Below is a small trained network, with its code and all its weights. Each question gives an input and a class and asks what happens when units are switched off, that is, made to give their printed mean instead of their output.

import numpy as np


def w(rows, s, z=0):
    codes = np.array(rows[::2]) - 128.0
    scale = np.full(codes.shape[1], s)
    scale[-1] = z or s
    return codes * scale


def f(y):
    return y / 2 * (1 + np.tanh(0.7978845608 * (y + 0.044715 * y**3)))


def log_softmax(a):
    a = a - a.max(-1, keepdims=True)
    return a - np.log(np.exp(a).sum(-1, keepdims=True))


def net(x, mask):
    res = np.array(x, float).reshape(1, 4) / 4 @ E
    y = f(res @ A[0][:, :-1].T + A[0][:, -1])
    res = res + np.where(mask, y, B[0][:, -1]) @ B[0][:, :-1]
    return log_softmax(res[-1] @ U[:, :-1].T + U[:, -1])


A, B = {}, {}
E = w([
[62,235,176,22,112,115,110,104,139],'x0',
[123,54,1,43,239,63,58,157,211],'x1',
[182,39,130,36,102,56,108,15,54],'x2',
[227,193,104,130,108,166,19,134,119],'x3',
],0.0067)
A[0] = w([
[161,96,141,92,115,94,119,92,69,46],'N1',
[219,78,76,213,137,141,154,132,106,130],'N2',
[155,120,90,84,124,96,157,62,54,69],'N3',
[50,103,120,116,145,103,215,115,115,88],'N4',
[149,103,99,199,138,139,124,153,124,133],'N5',
[139,131,186,127,72,158,171,146,54,87],'N6',
[48,60,210,99,76,73,174,180,151,151],'N7',
[143,93,133,94,88,88,117,76,97,16],'N8',
[192,213,142,94,84,126,34,118,136,177],'N9',
[79,180,134,135,127,191,136,210,184,103],'N10',
[144,169,152,170,73,167,184,84,76,28],'N11',
[129,181,154,139,185,167,168,179,182,198],'N12',
[151,145,97,156,104,194,2,141,73,91],'N13',
[163,91,136,117,96,120,87,81,130,35],'N14',
[39,232,153,25,111,125,91,119,123,253],'N15',
[163,97,170,86,119,82,122,71,86,61],'N16',
[113,95,60,79,242,92,80,147,185,48],'N17',
],0.0084,0.0019)
B[0] = w([
[52,167,144,189,91,75,99,126,129,169],'N1',
[178,76,57,64,58,234,202,71,89,198],'N2',
[115,173,91,172,132,62,37,95,138,177],'N3',
[164,83,174,65,74,61,194,157,196,177],'N4',
[80,89,68,157,95,104,168,51,154,166],'N5',
[181,146,170,107,154,198,92,191,93,198],'N6',
[224,115,178,57,114,131,166,140,169,189],'N7',
[75,188,123,202,90,105,69,96,149,166],'N8',
[207,55,187,50,82,117,196,111,176,216],'N9',
[48,150,127,203,10,114,77,53,130,214],'N10',
[156,184,163,132,254,180,98,170,33,206],'N11',
[92,125,120,193,100,92,74,47,155,201],'N12',
[129,110,214,85,62,75,184,150,224,192],'N13',
[107,148,156,183,73,95,140,137,186,152],'N14',
[145,47,65,85,109,165,166,54,65,254],'N15',
[38,159,91,203,79,96,74,105,138,181],'N16',
[166,184,165,117,217,211,62,199,69,238],'N17',
],0.0065,0.0085)
U = w([
[48,161,71,253,21,33,48,97,191,65],'0',
[183,8,30,42,57,151,197,50,91,252],'1',
[212,154,126,117,185,158,84,213,50,96],'2',
[232,40,142,48,19,42,234,163,251,80],'3',
],0.0061,0.0025)

Each question gives the input, the list of numbers given to net, and the class t.
The units are the neurons (one row each of A and B). Each row of codes is followed by its name. A weight is (code - 128) times the scale printed after its matrix; where a second scale follows, it is the last column's (A, B and U).
mask holds one flag per neuron, in row order. A switched-off neuron (its flag False) gives its mean, the last column of its row in B, instead of its output. The means were averaged over made-up inputs and are rounded, as every weight is.
A unit's drop is (log p(t) with every unit on - log p(t) with that unit switched off) / (log p(t) with every unit on - log p(t) with every unit switched off).
The circuit of an input: a set's keep is (log p(t) with only the set's units on - log p(t) with every unit switched off) / (log p(t) with every unit on - log p(t) with every unit switched off). Starting from the 12 units with the biggest drops (on a tie, the unit counted first), units are removed one at a time, each time the one whose removal leaves the highest keep (on an exact tie, the one counted first), for as long as the keep stays at least 0.8.
circuit, biggest first: the units of the circuit, biggest drop first
unit that matters most: the unit with the biggest drop
k most important neurons: the k neurons with the biggest drops, biggest first
drop of u: that unit's drop, to one decimal
input [-4,-8,7,4], class 2: unit that matters most : N11
input [6,6,-6,8], class 3: 2 most important neurons : N9, N13
input [-4,-6,-3,-2], class 2: 4 most important neurons : N11, N15, N6, N9
input [3,-8,7,2], class 2: 4 most important neurons : N11, N6, N10, N12
input [-3,0,4,-8], class 3: circuit, biggest first : N4, N15
input [-5,2,4,6], class 3: 3 most important neurons : N13, N15, N14
input [-3,-2,7,-8], class 3: 4 most important neurons : N7, N4, N10, N12
input [6,5,3,7], class 3: 3 most important neurons : N9, N13, N2
input [6,-6,8,-4], class 0: 2 most important neurons : N16, N8
input [4,-8,6,4], class 2: 4 most important neurons : N11, N6, N10, N12
input [7,2,-6,7], class 1: 2 most important neurons : N15, N9
input [-5,-6,2,8], class 3: 4 most important neurons : N13, N9, N15, N17
input [-8,5,-6,2], class 1: 2 most important neurons : N2, N5
input [1,0,6,-7], class 3: 3 most important neurons : N7, N4, N10
input [-4,-8,-2,3], class 2: circuit, biggest first : N11
input [-8,-7,-3,7], class 1: 3 most important neurons : N2, N5, N17
input [-4,6,-5,-3], class 2: 2 most important neurons : N17, N15
input [-3,-6,0,-6], class 2: drop of N6 : 0.3
input [2,8,4,-5], class 2: drop of N7 : 0.0
input [6,-1,5,7], class 3: circuit, biggest first : N9
input [4,7,7,-3], class 0: drop of N8 : 0.1
input [-4,-5,4,6], class 3: drop of N9 : 0.4
